Here is a tiny trained network, its code and every weight. The questions are about switching its units off for an input and a target symbol, where a switched-off unit gives its printed mean instead of its output.

import numpy as np


def w(rows, s, z=0):
    codes = np.array(rows[::2]) - 128.0
    scale = np.full(codes.shape[1], s)
    scale[-1] = z or s
    return codes * scale


def f(y):
    return y / 2 * (1 + np.tanh(0.7978845608 * (y + 0.044715 * y**3)))


def softmax(a):
    e = np.exp(a - a.max(-1, keepdims=True))
    return e / e.sum(-1, keepdims=True)


def log_softmax(a):
    a = a - a.max(-1, keepdims=True)
    return a - np.log(np.exp(a).sum(-1, keepdims=True))


def net(x, mask):
    ids = ['αβγεζηθμπστφψω'.index(c) for c in x.split()]
    T = len(ids)
    res = E[ids] + P[:T]
    u = 0
    for l in range(2):
        r = res
        for j in range(2):
            rows = slice(4 * j, 4 * j + 4)
            q, k, v = (r @ M[l][rows].T for M in (Q, K, V))
            z = softmax(np.where(np.tri(T) > 0, q @ k.T / 4**0.5, -1e9)) @ v
            o = O[l][rows]
            res = res + np.where(mask[u + j], z, o[:, -1]) @ o[:, :-1]
        u += 2
        y = f(res @ A[l][:, :-1].T + A[l][:, -1])
        res = res + np.where(mask[u : u + 12], y, B[l][:, -1]) @ B[l][:, :-1]
        u += 12
    return log_softmax(res[-1] @ U[:, :-1].T + U[:, -1])


Q, K, V, O, A, B = {}, {}, {}, {}, {}, {}
E = w([
[131,136,134,131,78,96],'α',
[155,145,98,152,140,211],'β',
[134,61,145,112,82,77],'γ',
[191,115,49,105,131,164],'ε',
[138,89,66,191,120,114],'ζ',
[91,183,120,218,200,104],'η',
[160,125,85,133,111,99],'θ',
[174,118,142,216,138,98],'μ',
[196,146,149,134,127,194],'π',
[166,149,96,107,89,165],'σ',
[177,87,76,193,164,190],'τ',
[79,30,75,43,160,127],'φ',
[165,144,224,149,61,54],'ψ',
[109,119,254,124,168,189],'ω',
],0.017)
P = w([
[2,92,121,222,54,139],'0',
[181,77,155,193,62,140],'1',
[182,74,159,191,76,136],'2',
[177,75,165,180,85,131],'3',
[186,69,169,176,97,131],'4',
[187,68,170,170,113,125],'5',
[180,57,178,157,128,125],'6',
[195,58,171,161,139,121],'7',
[203,56,174,150,147,114],'8',
[196,65,165,169,113,126],'9',
],0.0085)
Q[0] = w([
[13,78,116,97,159,116],'L0H0',
[141,123,100,118,112,114],'L0H0',
[248,88,88,188,36,114],'L0H0',
[128,186,122,95,118,116],'L0H0',
[105,248,114,34,148,134],'L0H1',
[116,178,124,101,139,91],'L0H1',
[142,157,120,165,105,159],'L0H1',
[113,148,128,88,124,141],'L0H1',
],0.015)
K[0] = w([
[97,121,115,170,81,166],'L0H0',
[122,153,150,113,133,132],'L0H0',
[102,136,150,92,253,115],'L0H0',
[171,118,124,135,112,129],'L0H0',
[240,130,147,90,155,92],'L0H1',
[196,124,130,144,159,140],'L0H1',
[109,119,177,139,125,132],'L0H1',
[166,89,123,117,127,103],'L0H1',
],0.018)
V[0] = w([
[90,135,182,75,124,239],'L0H0',
[167,157,163,155,57,132],'L0H0',
[84,71,146,75,93,108],'L0H0',
[152,112,63,105,56,151],'L0H0',
[119,114,210,81,143,57],'L0H1',
[106,152,124,129,229,153],'L0H1',
[128,198,166,96,45,177],'L0H1',
[253,52,146,118,199,114],'L0H1',
],0.0076)
O[0] = w([
[180,113,144,57,160,165,154],'L0H0',
[168,150,108,123,186,126,150],'L0H0',
[44,120,164,111,119,118,138],'L0H0',
[66,138,60,100,85,138,108],'L0H0',
[176,68,129,155,206,86,34],'L0H1',
[99,92,171,156,52,194,73],'L0H1',
[115,113,110,93,236,136,89],'L0H1',
[79,99,102,255,103,105,2],'L0H1',
],0.007,0.006)
A[0] = w([
[153,180,3,136,107,148,33],'L0N0',
[116,61,168,176,192,162,131],'L0N1',
[124,237,185,231,149,30,125],'L0N2',
[8,134,133,130,173,75,107],'L0N3',
[97,62,72,147,144,141,74],'L0N4',
[86,110,91,123,197,104,106],'L0N5',
[84,224,167,134,156,162,194],'L0N6',
[140,75,163,35,149,121,3],'L0N7',
[89,133,16,102,94,2,75],'L0N8',
[148,33,72,131,139,93,115],'L0N9',
[124,181,243,110,126,118,180],'L0N10',
[140,248,112,84,80,88,188],'L0N11',
],0.0082,0.004)
B[0] = w([
[16,85,75,138,170,155,163],'L0N0',
[127,112,70,105,85,79,195],'L0N1',
[154,62,52,120,52,118,188],'L0N2',
[174,151,176,158,170,99,132],'L0N3',
[105,70,135,152,109,110,129],'L0N4',
[116,131,104,138,65,94,121],'L0N5',
[253,144,132,160,201,162,161],'L0N6',
[119,165,172,134,45,170,198],'L0N7',
[96,189,187,84,79,73,157],'L0N8',
[79,105,170,157,45,134,184],'L0N9',
[193,34,100,181,55,126,254],'L0N10',
[186,207,91,60,181,124,187],'L0N11',
],0.0073,0.0044)
Q[1] = w([
[119,151,120,119,92,184],'L1H0',
[190,76,2,120,123,173],'L1H0',
[207,65,59,70,50,141],'L1H0',
[196,139,111,102,25,89],'L1H0',
[224,130,193,94,123,129],'L1H1',
[159,14,220,91,54,201],'L1H1',
[70,79,158,17,132,182],'L1H1',
[25,139,201,81,77,45],'L1H1',
],0.0067)
K[1] = w([
[106,78,101,160,120,184],'L1H0',
[30,157,189,95,105,174],'L1H0',
[63,218,142,161,130,160],'L1H0',
[77,150,147,176,192,123],'L1H0',
[132,57,146,150,185,92],'L1H1',
[148,113,225,95,169,51],'L1H1',
[2,54,186,30,93,153],'L1H1',
[169,67,104,70,72,204],'L1H1',
],0.0099)
V[1] = w([
[80,190,118,190,7,186],'L1H0',
[119,104,124,148,81,195],'L1H0',
[111,53,134,121,113,56],'L1H0',
[149,184,179,236,110,135],'L1H0',
[79,86,254,41,145,131],'L1H1',
[101,49,100,154,150,184],'L1H1',
[141,89,97,121,162,117],'L1H1',
[130,90,112,25,83,181],'L1H1',
],0.0074)
O[1] = w([
[93,189,166,178,208,20,254],'L1H0',
[112,110,127,198,192,107,193],'L1H0',
[196,188,38,198,61,126,133],'L1H0',
[253,96,128,146,212,43,109],'L1H0',
[181,210,99,230,96,165,117],'L1H1',
[45,62,172,123,157,177,119],'L1H1',
[106,133,124,97,125,129,114],'L1H1',
[79,217,187,216,113,131,199],'L1H1',
],0.0065,0.0082)
A[1] = w([
[75,130,42,132,77,152,78],'L1N0',
[117,112,187,178,146,73,2],'L1N1',
[93,158,91,183,76,134,48],'L1N2',
[110,76,42,182,191,180,79],'L1N3',
[167,163,6,171,203,229,108],'L1N4',
[174,184,114,83,220,164,107],'L1N5',
[206,97,193,149,141,142,65],'L1N6',
[71,167,122,83,193,190,87],'L1N7',
[134,100,97,86,32,223,118],'L1N8',
[93,145,13,108,254,119,138],'L1N9',
[134,207,189,147,173,143,98],'L1N10',
[77,132,95,40,144,67,142],'L1N11',
],0.0079,0.008)
B[1] = w([
[103,94,15,114,48,130,144],'L1N0',
[166,116,6,149,109,186,187],'L1N1',
[140,60,149,15,183,138,196],'L1N2',
[194,93,213,175,88,158,166],'L1N3',
[85,76,255,26,15,186,210],'L1N4',
[88,70,224,119,165,64,182],'L1N5',
[111,129,54,93,177,150,253],'L1N6',
[184,71,121,178,119,107,162],'L1N7',
[95,214,27,214,223,142,237],'L1N8',
[115,99,35,42,104,233,233],'L1N9',
[51,187,147,170,154,199,222],'L1N10',
[109,198,133,92,188,37,200],'L1N11',
],0.0063,0.0049)
U = w([
[146,48,117,118,145,83,228],'α',
[238,130,192,184,199,178,184],'β',
[169,53,93,213,146,238,65],'γ',
[137,170,161,126,114,86,255],'ε',
[78,170,99,85,169,195,111],'ζ',
[101,31,157,138,118,187,232],'η',
[93,101,240,102,167,177,30],'θ',
[149,208,81,78,161,171,169],'μ',
[198,110,98,106,34,98,16],'π',
[81,104,79,227,212,78,120],'σ',
[18,109,141,164,90,105,101],'τ',
[136,207,138,115,171,79,73],'φ',
[87,150,148,216,43,121,192],'ψ',
[131,90,1,117,140,143,5],'ω',
],0.0068,0.004)

Each question gives the input, a string of symbols that net reads in full, and the target symbol t.
The units are the heads (4 rows each of Q, K, V and O) and the neurons (one row each of A and B). Each row of codes is followed by its name. A weight is (code - 128) times the scale printed after its matrix; where a second scale follows, it is the last column's (O, A, B and U).
mask holds one flag per unit, layer by layer, with each layer's heads first. A switched-off unit (its flag False) gives its mean, the last column of its rows in O or B, instead of its output. The means were averaged over made-up inputs and are rounded, as every weight is.
A unit's drop is (log p(t) with every unit on - log p(t) with that unit switched off) / (log p(t) with every unit on - log p(t) with every unit switched off).
The circuit of an input: a set's keep is (log p(t) with only the set's units on - log p(t) with every unit switched off) / (log p(t) with every unit on - log p(t) with every unit switched off). Starting from the 12 units with the biggest drops (on a tie, the unit counted first), units are removed one at a time, each time the one whose removal leaves the highest keep (on an exact tie, the one counted first), for as long as the keep stays at least 0.8.
circuit, biggest first: the units of the circuit, biggest drop first
top k neurons: the k neurons with the biggest drops, biggest first
which heads matter: for each layer, one digit per head in row order, 1 if its drop is at least 0.15 and else 0, layers parted by /
input γ ε α ε, target ω: circuit, biggest first	(L0H0 L0N0 L1N0)
input ω ω σ η μ, target α: top neuron	(L0N7)
input β ζ ε φ φ γ, target ψ: circuit, biggest first	(L1H1 L0H0)
input τ ω γ τ φ τ τ ε, target σ: which heads matter	11 / 10
input τ ε τ γ τ σ, target σ: which heads matter	01 / 11
input α β ψ ζ α, target μ: circuit, biggest first	(L0H1 L1H0 L0N11)
input φ φ η μ α γ α γ τ, target ψ: which heads matter	10 / 10
input τ τ τ ω ε φ α, target σ: circuit, biggest first	(L1H0 L0H1)
input α ψ ψ, target π: circuit, biggest first	(L0N10 L0N2)
input τ η ω η θ, target α: circuit, biggest first	(L1H1 L0H0)
input η ω θ φ ψ, target β: circuit, biggest first	(L1H0 L1H1)
input β τ α β ω α α, target β: which heads matter	10 / 01
input ω π τ ε, target γ: circuit, biggest first	(L0H1 L1H1)
input τ η τ π α ω γ, target σ: circuit, biggest first	(L1H0 L0H1 L1N4)
input ω ε α η τ β α μ, target α: top neuron	(L0N1)
input τ α γ τ, target σ: circuit, biggest first	(L0H1 L1H0)
input φ α θ, target ψ: circuit, biggest first	(L0H0 L1H1)
input γ γ θ α, target π: which heads matter	01 / 11
input ω ω γ ζ, target γ: circuit, biggest first	(L1H0 L0H1)
input τ α α θ π τ σ γ ω θ, target β: circuit, biggest first	(L0H0)
input ψ β ε, target ω: top 3 neurons	(L1N0 L0N0 L1N8)
input γ α γ τ ψ τ ψ, target π: which heads matter	00 / 10
input η ω α τ π ω η γ α ε, target β: which heads matter	11 / 10
input τ β α π τ ε ω ω τ, target σ: top 3 neurons	(L0N10 L1N4 L0N1)
input γ θ τ, target π: top 2 neurons	(L0N8 L1N4)
input α σ ω φ ω α, target μ: top 3 neurons	(L1N8 L0N11 L0N7)
